Below are the code and all the weights of a small trained network. Each question names an input and a class and asks about switching units off, where a switched-off unit gives its printed mean instead of its output.

import numpy as np


def w(rows, s, z=0):
    codes = np.array(rows[::2]) - 128.0
    scale = np.full(codes.shape[1], s)
    scale[-1] = z or s
    return codes * scale


def f(y):
    return np.maximum(y, 0)


def log_softmax(a):
    a = a - a.max(-1, keepdims=True)
    return a - np.log(np.exp(a).sum(-1, keepdims=True))


def net(x, mask):
    res = np.array(x, float).reshape(1, 7) / 4 @ E
    y = f(res @ A[0][:, :-1].T + A[0][:, -1])
    res = res + np.where(mask, y, B[0][:, -1]) @ B[0][:, :-1]
    return log_softmax(res[-1] @ U[:, :-1].T + U[:, -1])


A, B = {}, {}
E = w([
[105,11,156,121,211,194,82],'x0',
[227,158,212,73,189,131,203],'x1',
[191,122,112,254,184,74,104],'x2',
[158,233,111,121,160,207,43],'x3',
[129,126,131,129,126,129,128],'x4',
[234,68,46,34,107,74,66],'x5',
[180,107,72,162,93,229,190],'x6',
],0.0074)
A[0] = w([
[32,81,83,170,94,108,130,66],'n0',
[178,154,79,151,123,236,127,129],'n1',
[229,116,70,64,130,113,43,15],'n2',
[192,167,191,76,186,142,167,112],'n3',
[104,167,172,107,141,87,34,195],'n4',
[146,33,156,104,160,168,72,3],'n5',
[45,112,66,165,139,145,84,53],'n6',
[155,172,137,137,179,206,39,114],'n7',
[148,221,97,145,96,114,182,90],'n8',
[153,79,109,135,138,163,108,77],'n9',
[112,2,161,151,96,61,210,21],'n10',
[74,133,50,193,83,126,88,29],'n11',
[145,71,102,158,98,147,205,130],'n12',
[158,145,179,95,148,149,129,92],'n13',
[174,191,108,115,48,87,135,53],'n14',
[184,118,118,238,161,81,124,40],'n15',
[194,143,202,111,161,126,147,31],'n16',
[83,113,32,126,70,134,43,72],'n17',
[55,130,196,190,147,173,182,37],'n18',
[158,85,124,160,116,167,153,112],'n19',
[197,144,170,104,198,154,179,96],'n20',
[181,220,69,140,151,234,90,115],'n21',
[59,147,132,39,85,166,155,33],'n22',
[127,233,115,139,83,117,140,62],'n23',
[77,124,125,25,77,139,194,80],'n24',
[119,37,112,146,107,93,251,113],'n25',
[127,179,107,157,87,77,185,63],'n26',
[69,162,172,185,126,135,143,14],'n27',
[105,96,90,126,58,119,56,87],'n28',
[160,122,185,117,152,110,196,53],'n29',
[173,154,94,233,195,79,127,111],'n30',
[115,171,97,143,93,81,184,50],'n31',
[83,177,186,111,183,83,57,148],'n32',
[120,145,182,107,164,58,106,205],'n33',
[131,47,128,130,217,150,104,89],'n34',
[217,107,171,74,134,107,169,73],'n35',
[148,161,78,156,126,222,197,121],'n36',
[126,71,145,110,144,179,104,56],'n37',
[168,161,119,219,181,113,98,105],'n38',
[164,172,68,115,70,63,154,72],'n39',
[157,87,92,161,123,195,164,223],'n40',
[122,64,153,115,153,171,118,159],'n41',
[168,220,111,128,26,56,144,94],'n42',
[172,52,47,86,101,66,135,41],'n43',
[73,193,156,35,95,225,91,137],'n44',
[147,145,140,131,73,108,158,140],'n45',
[63,188,197,211,116,160,170,65],'n46',
[193,138,78,149,77,198,161,109],'n47',
],0.0088,0.0053)
B[0] = w([
[152,196,146,174,92,146,154,184],'n0',
[101,104,166,84,87,83,137,216],'n1',
[215,187,138,43,159,158,95,227],'n2',
[115,152,131,177,84,170,145,216],'n3',
[117,65,176,101,70,48,152,239],'n4',
[100,90,166,159,203,187,126,184],'n5',
[142,169,166,185,86,160,173,183],'n6',
[55,215,93,144,168,104,102,235],'n7',
[81,112,155,154,177,151,87,206],'n8',
[123,87,177,136,156,143,120,163],'n9',
[93,254,93,115,162,104,127,200],'n10',
[155,170,172,173,78,170,172,187],'n11',
[87,104,151,81,78,56,107,180],'n12',
[136,151,126,160,88,127,133,167],'n13',
[86,88,154,158,203,183,105,192],'n14',
[162,60,51,130,153,149,208,201],'n15',
[134,172,155,209,78,159,131,173],'n16',
[159,193,179,182,83,168,176,211],'n17',
[233,145,159,24,183,184,48,197],'n18',
[125,98,155,129,149,102,154,163],'n19',
[111,178,140,193,60,172,148,203],'n20',
[62,198,120,79,115,25,128,254],'n21',
[180,61,58,147,166,152,227,176],'n22',
[104,139,142,137,171,154,103,200],'n23',
[151,97,40,136,168,132,200,188],'n24',
[56,214,92,73,112,64,91,208],'n25',
[90,113,147,136,172,160,115,182],'n26',
[193,128,153,89,150,144,109,173],'n27',
[160,179,150,167,98,163,167,187],'n28',
[133,203,139,174,75,141,150,169],'n29',
[139,93,50,104,151,133,226,233],'n30',
[110,102,156,138,168,153,98,169],'n31',
[127,64,173,97,78,82,139,229],'n32',
[123,63,163,106,72,85,158,226],'n33',
[69,118,164,151,185,170,132,205],'n34',
[156,195,141,208,77,167,156,196],'n35',
[155,75,174,97,91,79,127,204],'n36',
[97,66,149,172,177,157,119,165],'n37',
[140,104,42,116,153,104,197,217],'n38',
[97,92,180,142,184,173,103,197],'n39',
[114,83,178,98,87,83,118,215],'n40',
[91,112,148,156,175,142,134,194],'n41',
[91,69,167,159,191,153,110,236],'n42',
[205,188,152,29,156,163,71,202],'n43',
[135,112,29,135,159,106,185,236],'n44',
[99,116,135,143,155,126,111,172],'n45',
[247,148,141,33,146,168,57,223],'n46',
[136,26,182,141,106,73,134,196],'n47',
],0.0074,0.0084)
U = w([
[248,144,141,68,180,158,70,101],'0',
[147,163,153,214,81,163,162,87],'1',
[53,76,162,166,234,164,99,89],'2',
[160,79,13,132,179,109,216,108],'3',
[63,185,98,106,159,48,105,175],'4',
[127,48,193,102,81,38,134,88],'5',
[126,113,131,132,137,111,123,251],'6',
[135,72,79,149,89,103,44,122],'7',
],0.011,0.017)

Each question gives the input, the list of numbers given to net, and the class t.
The units are the neurons (one row each of A and B). Each row of codes is followed by its name. A weight is (code - 128) times the scale printed after its matrix; where a second scale follows, it is the last column's (A, B and U).
mask holds one flag per neuron, in row order. A switched-off neuron (its flag False) gives its mean, the last column of its row in B, instead of its output. The means were averaged over made-up inputs and are rounded, as every weight is.
A unit's drop is (log p(t) with every unit on - log p(t) with that unit switched off) / (log p(t) with every unit on - log p(t) with every unit switched off).
The circuit of an input: a set's keep is (log p(t) with only the set's units on - log p(t) with every unit switched off) / (log p(t) with every unit on - log p(t) with every unit switched off). Starting from the 12 units with the biggest drops (on a tie, the unit counted first), units are removed one at a time, each time the one whose removal leaves the highest keep (on an exact tie, the one counted first), for as long as the keep stays at least 0.8.
circuit, biggest first: the units of the circuit, biggest drop first
unit that matters most: the unit with the biggest drop
top k neurons: the k neurons with the biggest drops, biggest first
drop of u: that unit's drop, to one decimal
input [-4,1,-4,-7,1,-4,1], class 4: unit that matters most => n25
input [-5,5,1,-2,7,-6,-7], class 5: top 3 neurons => n33; n32; n2
input [1,-7,-3,5,4,-1,-6], class 1: circuit, biggest first => n17; n6
input [-3,-6,-6,3,6,7,-8], class 5: top 2 neurons => n4; n46
input [-1,-1,-2,7,-4,3,8], class 5: circuit, biggest first => n47; n1
input [-7,-1,-7,-6,1,1,0], class 2: circuit, biggest first => n42; n39; n14
input [-3,-8,-3,8,-6,2,0], class 1: top 4 neurons => n17; n11; n28; n6
input [4,-7,-8,-5,-2,-5,-2], class 3: circuit, biggest first => n22; n24
input [-6,-1,0,2,8,8,7], class 0: top 2 neurons => n2; n43
input [-5,2,-8,-6,-1,5,2], class 3: top 2 neurons => n24; n22
input [-2,-7,-5,7,7,2,4], class 1: top 2 neurons => n17; n11
input [-5,-3,-7,6,7,0,-3], class 3: circuit, biggest first => n44; n22
input [-5,2,7,5,-3,2,-3], class 3: top 3 neurons => n30; n38; n15
input [-2,-2,-2,-7,-3,-7,5], class 0: circuit, biggest first => n18; n46
input [2,-3,-3,-8,-7,7,-4], class 4: circuit, biggest first => n10
input [6,-5,-8,-8,-3,-1,0], class 3: top 3 neurons => n22; n24; n21
input [-2,3,-6,-7,-7,4,-3], class 4: top 4 neurons => n25; n10; n30; n15
input [-8,8,-5,2,3,4,-3], class 1: top 2 neurons => n35; n3
input [2,-6,0,8,-8,6,2], class 4: top 3 neurons => n21; n7; n46
input [1,-1,8,-6,-4,8,-6], class 0: circuit, biggest first => n43
input [-2,2,5,-6,5,-7,-6], class 0: circuit, biggest first => n46; n18
input [-4,-4,-1,7,3,-3,-8], class 5: circuit, biggest first => n4; n32
input [-1,8,0,6,8,7,-8], class 1: top 2 neurons => n35; n3
input [6,-4,-1,7,0,6,5], class 4: top 2 neurons => n21; n7
input [5,6,1,-8,-8,0,-2], class 4: drop of n10 => 0.4
